Here is a tiny trained network, its code and every weight. The questions are about switching its units off for an input and a class, where a switched-off unit gives its printed mean instead of its output.

import numpy as np


def w(rows, s, z=0):
    codes = np.array(rows[::2]) - 128.0
    scale = np.full(codes.shape[1], s)
    scale[-1] = z or s
    return codes * scale


def norm(h):
    return h / np.sqrt((h * h).mean(-1, keepdims=True) + 1e-5)


def f(y):
    return np.maximum(y, 0)


def log_softmax(a):
    a = a - a.max(-1, keepdims=True)
    return a - np.log(np.exp(a).sum(-1, keepdims=True))


def net(x, mask):
    res = np.array(x, float).reshape(1, 4) / 4 @ E
    u = 0
    for l in range(4):
        y = f(norm(res) @ A[l][:, :-1].T + A[l][:, -1])
        res = res + np.where(mask[u : u + 9], y, B[l][:, -1]) @ B[l][:, :-1]
        u += 9
    return log_softmax(norm(res)[-1] @ U[:, :-1].T + U[:, -1])


A, B = {}, {}
E = w([
[144,132,25,28,205,87],'x0',
[114,219,130,149,162,239],'x1',
[72,76,124,161,112,236],'x2',
[254,102,167,159,125,163],'x3',
],0.0076)
A[0] = w([
[30,172,118,76,62,166,1],'0.n0',
[88,115,108,122,218,113,104],'0.n1',
[235,151,140,102,117,108,144],'0.n2',
[96,215,112,46,179,159,196],'0.n3',
[144,136,116,129,159,201,136],'0.n4',
[111,188,183,194,159,232,132],'0.n5',
[59,145,125,67,115,250,144],'0.n6',
[1,171,87,170,101,113,11],'0.n7',
[123,123,148,109,128,77,129],'0.n8',
],0.0085,0.0034)
B[0] = w([
[2,81,107,161,95,206,177],'0.n0',
[188,171,240,189,147,164,173],'0.n1',
[73,133,100,157,82,150,212],'0.n2',
[127,161,46,177,113,134,231],'0.n3',
[148,61,127,41,188,61,189],'0.n4',
[119,167,251,159,215,84,255],'0.n5',
[117,48,135,83,92,145,232],'0.n6',
[49,141,65,171,182,188,191],'0.n7',
[114,135,99,199,172,49,165],'0.n8',
],0.007,0.0064)
A[1] = w([
[189,84,193,76,89,62,193],'1.n0',
[167,93,254,173,65,140,189],'1.n1',
[110,96,5,45,151,152,80],'1.n2',
[90,77,165,92,130,67,99],'1.n3',
[104,139,148,154,106,232,170],'1.n4',
[167,124,127,150,78,135,3],'1.n5',
[144,44,107,60,180,199,197],'1.n6',
[77,76,113,46,124,52,25],'1.n7',
[118,93,43,132,198,93,227],'1.n8',
],0.0095,0.0027)
B[1] = w([
[56,54,78,121,89,147,203],'1.n0',
[138,198,82,25,94,76,255],'1.n1',
[193,192,243,139,104,158,218],'1.n2',
[122,95,164,197,221,157,167],'1.n3',
[104,94,171,58,201,138,215],'1.n4',
[185,101,132,65,26,55,137],'1.n5',
[217,164,48,49,186,128,220],'1.n6',
[83,87,217,186,164,125,171],'1.n7',
[197,135,89,255,159,180,246],'1.n8',
],0.0072,0.007)
A[2] = w([
[169,135,52,113,54,98,56],'2.n0',
[156,123,108,149,89,73,161],'2.n1',
[38,111,98,91,151,145,165],'2.n2',
[150,117,102,128,7,136,59],'2.n3',
[127,21,64,170,132,110,136],'2.n4',
[122,101,110,70,125,151,1],'2.n5',
[115,228,185,111,115,139,79],'2.n6',
[139,150,168,95,137,176,76],'2.n7',
[136,166,165,192,122,138,129],'2.n8',
],0.012,0.0037)
B[2] = w([
[63,134,150,124,94,135,195],'2.n0',
[65,133,95,131,106,126,218],'2.n1',
[142,119,86,115,99,199,254],'2.n2',
[71,150,109,50,84,122,176],'2.n3',
[145,127,184,167,132,117,254],'2.n4',
[142,111,104,88,163,111,152],'2.n5',
[128,67,246,94,112,130,232],'2.n6',
[136,129,150,147,115,70,212],'2.n7',
[142,124,138,79,106,88,225],'2.n8',
],0.011,0.0046)
A[3] = w([
[102,153,101,151,129,74,108],'3.n0',
[112,124,91,67,87,116,185],'3.n1',
[117,75,169,49,112,67,78],'3.n2',
[100,182,161,114,161,215,174],'3.n3',
[126,134,128,81,95,180,7],'3.n4',
[199,134,126,111,86,175,84],'3.n5',
[145,103,143,165,83,85,128],'3.n6',
[160,78,167,158,109,84,14],'3.n7',
[169,1,135,173,141,135,221],'3.n8',
],0.013,0.0017)
B[3] = w([
[74,215,122,2,61,146,171],'3.n0',
[153,92,47,202,100,91,177],'3.n1',
[189,61,102,109,87,66,237],'3.n2',
[116,37,112,184,28,162,253],'3.n3',
[115,146,111,171,133,88,172],'3.n4',
[229,113,112,150,134,137,174],'3.n5',
[74,212,161,187,196,159,185],'3.n6',
[94,112,197,200,205,132,186],'3.n7',
[56,198,127,85,191,111,221],'3.n8',
],0.0082,0.007)
U = w([
[96,121,88,88,32,56,91],'0',
[200,77,91,77,110,83,5],'1',
[131,250,86,116,105,87,65],'2',
[248,168,85,185,161,160,183],'3',
[169,122,131,54,180,175,31],'4',
[156,93,248,84,108,101,176],'5',
[75,165,168,187,188,89,218],'6',
[63,77,97,158,111,214,227],'7',
],0.019,0.0029)

Each question gives the input, the list of numbers given to net, and the class t.
The units are the neurons (one row each of A and B). Each row of codes is followed by its name. A weight is (code - 128) times the scale printed after its matrix; where a second scale follows, it is the last column's (A, B and U).
mask holds one flag per neuron, layer by layer. A switched-off neuron (its flag False) gives its mean, the last column of its row in B, instead of its output. The means were averaged over made-up inputs and are rounded, as every weight is.
A unit's drop is (log p(t) with every unit on - log p(t) with that unit switched off) / (log p(t) with every unit on - log p(t) with every unit switched off).
The circuit of an input: a set's keep is (log p(t) with only the set's units on - log p(t) with every unit switched off) / (log p(t) with every unit on - log p(t) with every unit switched off). Starting from the 12 units with the biggest drops (on a tie, the unit counted first), units are removed one at a time, each time the one whose removal leaves the highest keep (on an exact tie, the one counted first), for as long as the keep stays at least 0.8.
circuit, biggest first: the units of the circuit, biggest drop first
unit that matters most: the unit with the biggest drop
top k neurons: the k neurons with the biggest drops, biggest first
k most important neurons of layer l: the k neurons of layer l with the biggest drops, biggest first
input [6,7,7,-1], class 3: unit that matters most	1.n6
input [1,2,-3,2], class 2: top 4 neurons	(0.n0; 0.n7; 1.n4; 2.n2)
input [-1,2,-7,-7], class 2: circuit, biggest first	(3.n0; 0.n6)
input [-7,-1,-6,-6], class 7: circuit, biggest first	(0.n7; 0.n5)
input [5,1,8,-2], class 4: 3 most important neurons of layer 0	(0.n6; 0.n4; 0.n2)
input [7,4,-7,2], class 3: top 3 neurons	(1.n2; 1.n1; 0.n5)
input [0,-3,-2,-8], class 7: 2 most important neurons of layer 2	(2.n2; 2.n7)
input [8,-2,-6,-1], class 2: 3 most important neurons of layer 0	(0.n6; 0.n3; 0.n4)
input [8,-1,-3,-4], class 2: 2 most important neurons of layer 1	(1.n6; 1.n4)
input [0,-7,-3,6], class 0: 2 most important neurons of layer 2	(2.n3; 2.n1)
input [-1,-5,0,-7], class 6: 2 most important neurons of layer 0	(0.n8; 0.n2)
input [-4,-4,5,-1], class 1: top 4 neurons	(1.n1; 1.n8; 0.n3; 0.n2)
input [-3,6,-3,-3], class 7: 3 most important neurons of layer 0	(0.n7; 0.n0; 0.n3)
input [8,3,-7,3], class 3: circuit, biggest first	(1.n8)
input [7,6,7,-1], class 3: 2 most important neurons of layer 1	(1.n6; 1.n2)
input [-3,-7,-6,3], class 0: 4 most important neurons of layer 1	(1.n1; 1.n4; 1.n8; 1.n0)
input [-7,1,2,-2], class 5: top 2 neurons	(0.n5; 2.n6)
input [5,3,-3,-3], class 3: 2 most important neurons of layer 0	(0.n5; 0.n3)
input [4,-3,3,-6], class 7: 2 most important neurons of layer 0	(0.n0; 0.n7)
input [7,6,4,-2], class 3: top neuron	(1.n6)
input [4,-4,1,4], class 6: top 2 neurons	(0.n7; 3.n8)
input [-2,-1,4,7], class 1: top 2 neurons	(1.n1; 1.n2)
